Below are the code and all the weights of a small trained network. Each question names an input and a class and asks about switching units off, where a switched-off unit gives its printed mean instead of its output.

import numpy as np


def w(rows, s, z=0):
    codes = np.array(rows[::2]) - 128.0
    scale = np.full(codes.shape[1], s)
    scale[-1] = z or s
    return codes * scale


def f(y):
    return y / 2 * (1 + np.tanh(0.7978845608 * (y + 0.044715 * y**3)))


def log_softmax(a):
    a = a - a.max(-1, keepdims=True)
    return a - np.log(np.exp(a).sum(-1, keepdims=True))


def net(x, mask):
    res = np.array(x, float).reshape(1, 7) / 4 @ E
    y = f(res @ A[0][:, :-1].T + A[0][:, -1])
    res = res + np.where(mask, y, B[0][:, -1]) @ B[0][:, :-1]
    return log_softmax(res[-1] @ U[:, :-1].T + U[:, -1])


A, B = {}, {}
E = w([
[78,120,133,66,166,102],'x0',
[116,128,110,145,106,137],'x1',
[130,130,131,127,135,124],'x2',
[127,87,63,134,225,184],'x3',
[121,140,153,114,144,123],'x4',
[161,99,42,163,159,1],'x5',
[231,206,153,61,193,111],'x6',
],0.0082)
A[0] = w([
[119,104,130,192,194,48,52],'neuron 1',
[121,168,202,134,107,86,128],'neuron 2',
[233,202,135,188,51,89,142],'neuron 3',
[77,101,171,130,143,208,70],'neuron 4',
[83,33,105,178,58,150,151],'neuron 5',
[153,114,142,228,123,121,20],'neuron 6',
[222,254,107,87,80,146,222],'neuron 7',
[118,143,93,172,206,179,20],'neuron 8',
[125,124,104,152,182,180,6],'neuron 9',
[149,188,173,249,37,146,221],'neuron 10',
[151,170,120,156,106,23,225],'neuron 11',
[88,186,167,104,125,211,108],'neuron 12',
[217,176,104,74,150,123,98],'neuron 13',
[149,81,88,138,183,190,117],'neuron 14',
[180,186,153,103,142,139,108],'neuron 15',
[187,118,131,125,21,128,123],'neuron 16',
[180,115,95,114,222,183,168],'neuron 17',
[107,163,156,136,112,190,23],'neuron 18',
[98,219,149,131,96,126,134],'neuron 19',
],0.009,0.0024)
B[0] = w([
[161,169,50,177,128,182,179],'neuron 1',
[115,86,99,103,91,111,166],'neuron 2',
[87,157,148,77,127,116,206],'neuron 3',
[186,128,121,173,142,99,189],'neuron 4',
[128,152,252,127,170,84,254],'neuron 5',
[154,117,111,155,220,157,154],'neuron 6',
[71,90,173,132,164,111,212],'neuron 7',
[162,15,115,87,104,107,157],'neuron 8',
[173,99,144,80,115,119,144],'neuron 9',
[125,93,103,91,189,124,247],'neuron 10',
[126,109,77,126,68,174,211],'neuron 11',
[188,149,2,167,95,153,201],'neuron 12',
[89,154,170,197,138,127,181],'neuron 13',
[115,53,152,89,54,135,175],'neuron 14',
[129,120,139,208,95,116,168],'neuron 15',
[152,118,116,50,153,155,179],'neuron 16',
[95,58,158,128,99,140,194],'neuron 17',
[159,163,78,183,142,117,162],'neuron 18',
[189,36,102,153,107,126,162],'neuron 19',
],0.0081,0.0078)
U = w([
[162,104,170,120,103,13,236],'0',
[148,56,162,19,70,45,110],'1',
[98,164,150,155,138,93,255],'2',
[115,143,144,149,166,82,172],'3',
[85,167,244,233,189,37,13],'4',
[219,203,46,182,101,76,12],'5',
[71,173,139,42,254,134,95],'6',
],0.0063,0.003)

Each question gives the input, the list of numbers given to net, and the class t.
The units are the neurons (one row each of A and B). Each row of codes is followed by its name. A weight is (code - 128) times the scale printed after its matrix; where a second scale follows, it is the last column's (A, B and U).
mask holds one flag per neuron, in row order. A switched-off neuron (its flag False) gives its mean, the last column of its row in B, instead of its output. The means were averaged over made-up inputs and are rounded, as every weight is.
A unit's drop is (log p(t) with every unit on - log p(t) with that unit switched off) / (log p(t) with every unit on - log p(t) with every unit switched off).
The circuit of an input: a set's keep is (log p(t) with only the set's units on - log p(t) with every unit switched off) / (log p(t) with every unit on - log p(t) with every unit switched off). Starting from the 12 units with the biggest drops (on a tie, the unit counted first), units are removed one at a time, each time the one whose removal leaves the highest keep (on an exact tie, the one counted first), for as long as the keep stays at least 0.8.
units of the circuit, in order: the units of the circuit, biggest drop first
unit that matters most: the unit with the biggest drop
k most important neurons: the k neurons with the biggest drops, biggest first
drop of u: that unit's drop, to one decimal
input [-2,5,-3,3,-7,-2,8], class 4: unit that matters most : neuron 13
input [-4,1,3,-7,3,-8,0], class 5: 2 most important neurons : [neuron 12; neuron 18]
input [4,4,2,6,-3,2,0], class 1: units of the circuit, in order : [neuron 14; neuron 8; neuron 17]
input [-3,-5,2,-3,-3,6,-1], class 5: 2 most important neurons : [neuron 1; neuron 11]
input [1,-1,0,2,-6,-7,6], class 5: 2 most important neurons : [neuron 12; neuron 5]
input [-3,-5,8,8,-6,-8,0], class 1: units of the circuit, in order : [neuron 14; neuron 8]
input [2,-5,0,2,6,3,8], class 4: units of the circuit, in order : [neuron 13; neuron 15]
input [-2,2,3,4,6,-7,-4], class 5: units of the circuit, in order : [neuron 12; neuron 4]
input [0,4,2,8,-4,-6,-4], class 1: 3 most important neurons : [neuron 14; neuron 8; neuron 9]
input [-2,4,5,8,-1,-5,-6], class 1: 3 most important neurons : [neuron 14; neuron 8; neuron 9]
input [-4,7,2,7,6,7,0], class 1: 3 most important neurons : [neuron 14; neuron 8; neuron 17]
input [4,6,-1,4,2,-7,-7], class 4: 4 most important neurons : [neuron 5; neuron 4; neuron 11; neuron 16]
input [7,1,-1,4,3,-2,7], class 4: 2 most important neurons : [neuron 13; neuron 15]
input [5,1,-7,-4,1,8,-3], class 5: unit that matters most : neuron 1
input [-6,-5,6,8,-5,-5,1], class 1: drop of neuron 17 : 0.1
input [-7,2,1,-8,0,5,-3], class 1: drop of neuron 16 : 0.2
input [-2,-8,3,-8,-6,0,-2], class 1: drop of neuron 16 : 0.1
